Here is a tiny trained network, its code and every weight. The questions are about switching its units off for an input and a target symbol, where a switched-off unit gives its printed mean instead of its output.

import numpy as np


def w(rows, s, z=0):
    codes = np.array(rows[::2]) - 128.0
    scale = np.full(codes.shape[1], s)
    scale[-1] = z or s
    return codes * scale


def norm(h):
    return h / np.sqrt((h * h).mean(-1, keepdims=True) + 1e-5)


def f(y):
    return y / 2 * (1 + np.tanh(0.7978845608 * (y + 0.044715 * y**3)))


def softmax(a):
    e = np.exp(a - a.max(-1, keepdims=True))
    return e / e.sum(-1, keepdims=True)


def log_softmax(a):
    a = a - a.max(-1, keepdims=True)
    return a - np.log(np.exp(a).sum(-1, keepdims=True))


def net(x, mask):
    ids = ['αβγδζηθλμπσφω'.index(c) for c in x.split()]
    T = len(ids)
    res = E[ids] + P[:T]
    u = 0
    for l in range(2):
        r = norm(res)
        for j in range(2):
            rows = slice(4 * j, 4 * j + 4)
            q, k, v = (r @ M[l][rows].T for M in (Q, K, V))
            z = softmax(np.where(np.tri(T) > 0, q @ k.T / 4**0.5, -1e9)) @ v
            o = O[l][rows]
            res = res + np.where(mask[u + j], z, o[:, -1]) @ o[:, :-1]
        u += 2
        y = f(norm(res) @ A[l][:, :-1].T + A[l][:, -1])
        res = res + np.where(mask[u : u + 4], y, B[l][:, -1]) @ B[l][:, :-1]
        u += 4
    return log_softmax(norm(res)[-1] @ U[:, :-1].T + U[:, -1])


Q, K, V, O, A, B = {}, {}, {}, {}, {}, {}
E = w([
[186,155,210,119,187,68,158,116,97,50],'α',
[82,132,197,131,211,49,119,78,93,146],'β',
[138,113,183,140,218,83,119,60,88,28],'γ',
[222,130,117,113,137,111,143,73,89,28],'δ',
[88,180,138,4,20,148,68,153,72,135],'ζ',
[146,237,111,205,186,179,90,109,26,160],'η',
[104,195,194,193,195,203,126,130,118,86],'θ',
[114,53,132,147,193,117,132,208,125,55],'λ',
[124,90,57,137,132,185,98,37,113,41],'μ',
[212,127,10,126,80,136,149,133,131,141],'π',
[131,35,23,136,156,86,109,180,121,130],'σ',
[142,103,120,159,134,138,184,250,180,166],'φ',
[96,91,105,142,84,165,160,87,216,204],'ω',
],0.0041)
P = w([
[233,76,188,191,91,63,109,94,73,136],'0',
[66,243,93,134,135,39,149,122,179,42],'1',
[120,142,140,202,52,44,124,127,107,77],'2',
[148,188,87,126,167,130,25,149,184,55],'3',
[124,102,109,162,98,137,123,153,76,92],'4',
[150,177,97,61,216,167,96,134,151,67],'5',
[161,93,132,119,134,174,129,136,56,118],'6',
[130,170,101,33,253,180,180,103,112,75],'7',
[173,97,146,72,150,196,151,130,29,130],'8',
],0.0045)
Q[0] = w([
[151,137,103,159,121,136,63,162,245,123],'L0H0',
[174,92,229,184,65,117,41,79,132,147],'L0H0',
[131,183,115,110,152,144,58,169,150,60],'L0H0',
[85,163,112,81,154,151,203,80,138,112],'L0H0',
[181,128,177,152,147,109,120,123,108,134],'L0H1',
[138,98,172,134,89,153,65,112,110,128],'L0H1',
[69,122,124,78,140,163,252,112,54,122],'L0H1',
[115,174,49,75,175,121,93,142,121,68],'L0H1',
],0.014)
K[0] = w([
[82,140,91,191,54,100,139,124,215,166],'L0H0',
[100,210,174,166,90,10,125,90,99,74],'L0H0',
[89,131,49,198,117,192,109,177,151,89],'L0H0',
[167,123,132,87,164,199,117,100,144,178],'L0H0',
[150,159,171,104,101,111,140,145,113,69],'L0H1',
[98,162,143,154,125,119,164,85,156,84],'L0H1',
[183,88,148,48,216,230,143,113,106,163],'L0H1',
[130,131,24,109,149,144,63,164,52,93],'L0H1',
],0.013)
V[0] = w([
[175,179,55,98,115,72,88,73,30,101],'L0H0',
[66,108,202,103,168,106,94,175,65,103],'L0H0',
[66,119,107,209,176,173,117,9,115,140],'L0H0',
[71,2,47,37,102,77,92,29,164,141],'L0H0',
[166,106,37,192,138,137,175,74,161,145],'L0H1',
[131,146,106,71,81,93,121,208,95,156],'L0H1',
[116,123,151,189,204,43,120,195,140,207],'L0H1',
[203,116,105,156,183,106,174,156,122,72],'L0H1',
],0.0074)
O[0] = w([
[67,62,182,118,107,229,140,20,69,93,254],'L0H0',
[171,87,164,82,149,186,114,235,73,109,160],'L0H0',
[59,145,107,232,185,206,28,182,164,108,118],'L0H0',
[2,154,19,127,132,38,108,141,18,39,78],'L0H0',
[135,65,70,168,97,121,69,46,214,212,96],'L0H1',
[204,151,131,40,150,111,209,134,49,135,141],'L0H1',
[213,68,130,110,214,144,10,197,125,188,58],'L0H1',
[198,125,98,221,70,69,41,173,154,96,189],'L0H1',
],0.004,0.0073)
A[0] = w([
[132,22,166,208,97,135,168,118,16,174,5],'L0N0',
[106,237,122,66,231,164,94,151,254,87,190],'L0N1',
[97,175,8,42,193,114,97,93,176,113,76],'L0N2',
[125,28,170,182,116,100,171,185,18,251,177],'L0N3',
],0.0095,0.0016)
B[0] = w([
[171,155,92,93,147,121,105,141,89,152,255],'L0N0',
[140,141,113,96,133,128,121,175,207,100,179],'L0N1',
[132,132,195,114,188,107,91,145,106,162,181],'L0N2',
[6,146,178,179,103,89,166,141,209,114,183],'L0N3',
],0.011,0.0059)
Q[1] = w([
[119,134,182,131,140,125,146,244,125,125],'L1H0',
[102,60,155,85,160,92,135,151,204,146],'L1H0',
[158,193,150,254,191,155,149,76,144,186],'L1H0',
[82,213,134,76,19,201,128,137,171,199],'L1H0',
[61,207,104,71,243,110,70,102,152,153],'L1H1',
[135,191,122,53,92,187,164,136,151,78],'L1H1',
[141,146,127,199,141,220,140,206,148,93],'L1H1',
[128,101,87,147,183,125,207,90,229,173],'L1H1',
],0.012)
K[1] = w([
[137,112,171,140,136,148,152,247,110,149],'L1H0',
[102,30,109,144,130,55,191,158,135,164],'L1H0',
[114,56,171,102,70,183,26,95,196,150],'L1H0',
[104,168,176,16,222,187,197,99,142,169],'L1H0',
[29,184,93,107,235,139,83,70,139,110],'L1H1',
[119,139,108,91,134,212,210,132,145,83],'L1H1',
[142,122,99,200,134,191,130,217,167,128],'L1H1',
[129,82,80,146,157,88,141,69,247,180],'L1H1',
],0.012)
V[1] = w([
[65,143,191,136,22,102,48,113,127,138],'L1H0',
[118,240,70,196,142,147,251,117,123,131],'L1H0',
[118,2,97,99,48,103,130,142,167,55],'L1H0',
[160,177,77,132,72,171,98,192,101,218],'L1H0',
[153,86,148,154,146,73,174,119,80,160],'L1H1',
[100,114,96,202,124,100,183,101,137,32],'L1H1',
[122,137,68,171,59,199,206,202,143,201],'L1H1',
[243,157,184,171,208,132,184,149,116,154],'L1H1',
],0.0072)
O[1] = w([
[55,170,98,35,66,220,157,84,79,100,210],'L1H0',
[167,110,100,240,105,130,37,129,195,169,93],'L1H0',
[158,103,49,106,140,157,143,160,93,6,85],'L1H0',
[177,222,217,146,105,128,193,100,124,122,85],'L1H0',
[100,162,88,116,14,190,86,142,128,155,97],'L1H1',
[89,196,190,112,95,91,91,161,188,224,77],'L1H1',
[120,181,162,44,73,104,129,6,122,46,2],'L1H1',
[93,19,60,98,42,91,3,137,120,127,169],'L1H1',
],0.004,0.0044)
A[1] = w([
[194,156,22,80,106,93,187,137,215,162,86],'L1N0',
[154,189,9,67,167,36,139,129,173,150,56],'L1N1',
[138,135,73,88,140,96,144,187,171,102,106],'L1N2',
[87,103,84,105,159,122,175,68,158,211,3],'L1N3',
],0.015,0.0037)
B[1] = w([
[93,109,77,141,137,204,181,204,118,185,229],'L1N0',
[129,191,117,4,137,135,15,59,152,111,253],'L1N1',
[160,126,145,207,83,55,148,74,87,131,253],'L1N2',
[128,37,137,96,168,77,173,79,133,182,187],'L1N3',
],0.014,0.0039)
U = w([
[122,208,124,62,163,57,39,93,147,122,178],'α',
[192,101,173,89,166,190,121,122,248,55,148],'β',
[12,187,155,179,206,140,138,164,160,119,136],'γ',
[128,71,101,152,202,117,50,198,46,153,128],'δ',
[164,131,108,176,104,150,216,221,188,165,204],'ζ',
[254,119,47,153,70,89,140,87,74,132,128],'η',
[62,89,45,177,95,172,111,71,144,42,90],'θ',
[141,171,30,60,122,192,127,146,164,220,106],'λ',
[135,123,162,207,103,40,159,141,127,85,160],'μ',
[155,157,216,193,109,172,91,72,98,229,2],'π',
[99,158,165,42,106,155,224,104,62,84,127],'σ',
[116,41,139,103,175,99,150,57,131,196,240],'φ',
[147,51,163,55,50,93,83,192,147,123,49],'ω',
],0.007,0.0021)

Each question gives the input, a string of symbols that net reads in full, and the target symbol t.
The units are the heads (4 rows each of Q, K, V and O) and the neurons (one row each of A and B). Each row of codes is followed by its name. A weight is (code - 128) times the scale printed after its matrix; where a second scale follows, it is the last column's (O, A, B and U).
mask holds one flag per unit, layer by layer, with each layer's heads first. A switched-off unit (its flag False) gives its mean, the last column of its rows in O or B, instead of its output. The means were averaged over made-up inputs and are rounded, as every weight is.
A unit's drop is (log p(t) with every unit on - log p(t) with that unit switched off) / (log p(t) with every unit on - log p(t) with every unit switched off).
The circuit of an input: a set's keep is (log p(t) with only the set's units on - log p(t) with every unit switched off) / (log p(t) with every unit on - log p(t) with every unit switched off). Starting from all 12 units, units are removed one at a time, each time the one whose removal leaves the highest keep (on an exact tie, the one counted first), for as long as the keep stays at least 0.8.
circuit, biggest first: the units of the circuit, biggest drop first
most important unit: the unit with the biggest drop
top k neurons: the k neurons with the biggest drops, biggest first
k most important neurons of layer l: the k neurons of layer l with the biggest drops, biggest first
input ζ ζ λ ζ β, target γ: most important unit : L0N3
input ζ α β σ θ δ, target δ: circuit, biggest first : L0H0; L0N2; L1H1
input η η σ η, target δ: circuit, biggest first : L0H0; L0H1; L1H1
input ζ δ α ζ μ η, target γ: circuit, biggest first : L0H0; L1H1
input γ ζ η ζ γ ζ ω θ, target α: circuit, biggest first : L0H0; L1N1
input π ω ω σ σ γ ω ζ, target α: circuit, biggest first : L0H0; L1N1
input ω π ζ γ ζ, target δ: top 2 neurons : L0N0; L1N1
input γ β ζ, target σ: circuit, biggest first : L1H0; L0H1
input η η ζ φ φ δ ζ σ, target δ: circuit, biggest first : L0N2; L0H0; L1H1
input β η ζ β, target β: circuit, biggest first : L0H0; L0N1
input ζ γ ζ α γ μ η γ δ, target η: top 3 neurons : L0N0; L1N1; L1N0
input γ α δ ζ η σ, target δ: circuit, biggest first : L0N2; L1H1
input η θ γ λ φ π γ ζ σ, target α: circuit, biggest first : L0N0; L1N1
input ζ γ θ δ, target ζ: top 2 neurons : L0N1; L1N0
input σ β δ α θ θ λ γ, target η: top 2 neurons : L1N2; L0N3
input η ζ ζ π, target φ: circuit, biggest first : L0H0; L1N3
input ζ ζ γ α η, target π: circuit, biggest first : L0H0; L1H0
input μ ω π π φ, target ζ: circuit, biggest first : L0H0; L1N0
input φ θ ζ, target σ: 2 most important neurons of layer 1 : L1N1; L1N2
input α α π, target λ: top neuron : L1N0
input ζ η ω φ δ γ γ η ζ, target π: most important unit : L1H0
input δ ζ μ α π η ζ γ, target β: top 2 neurons : L0N1; L0N0
input ζ μ α ω δ β θ σ γ, target δ: top 3 neurons : L1N1; L0N0; L1N2
input γ ζ λ δ σ θ, target δ: top 4 neurons : L0N2; L0N3; L0N0; L1N1
input σ ζ ζ ζ λ β ζ ω α, target ω: top 2 neurons : L0N3; L1N2
input ζ ω θ ζ α σ ζ, target ω: 2 most important neurons of layer 0 : L0N3; L0N0
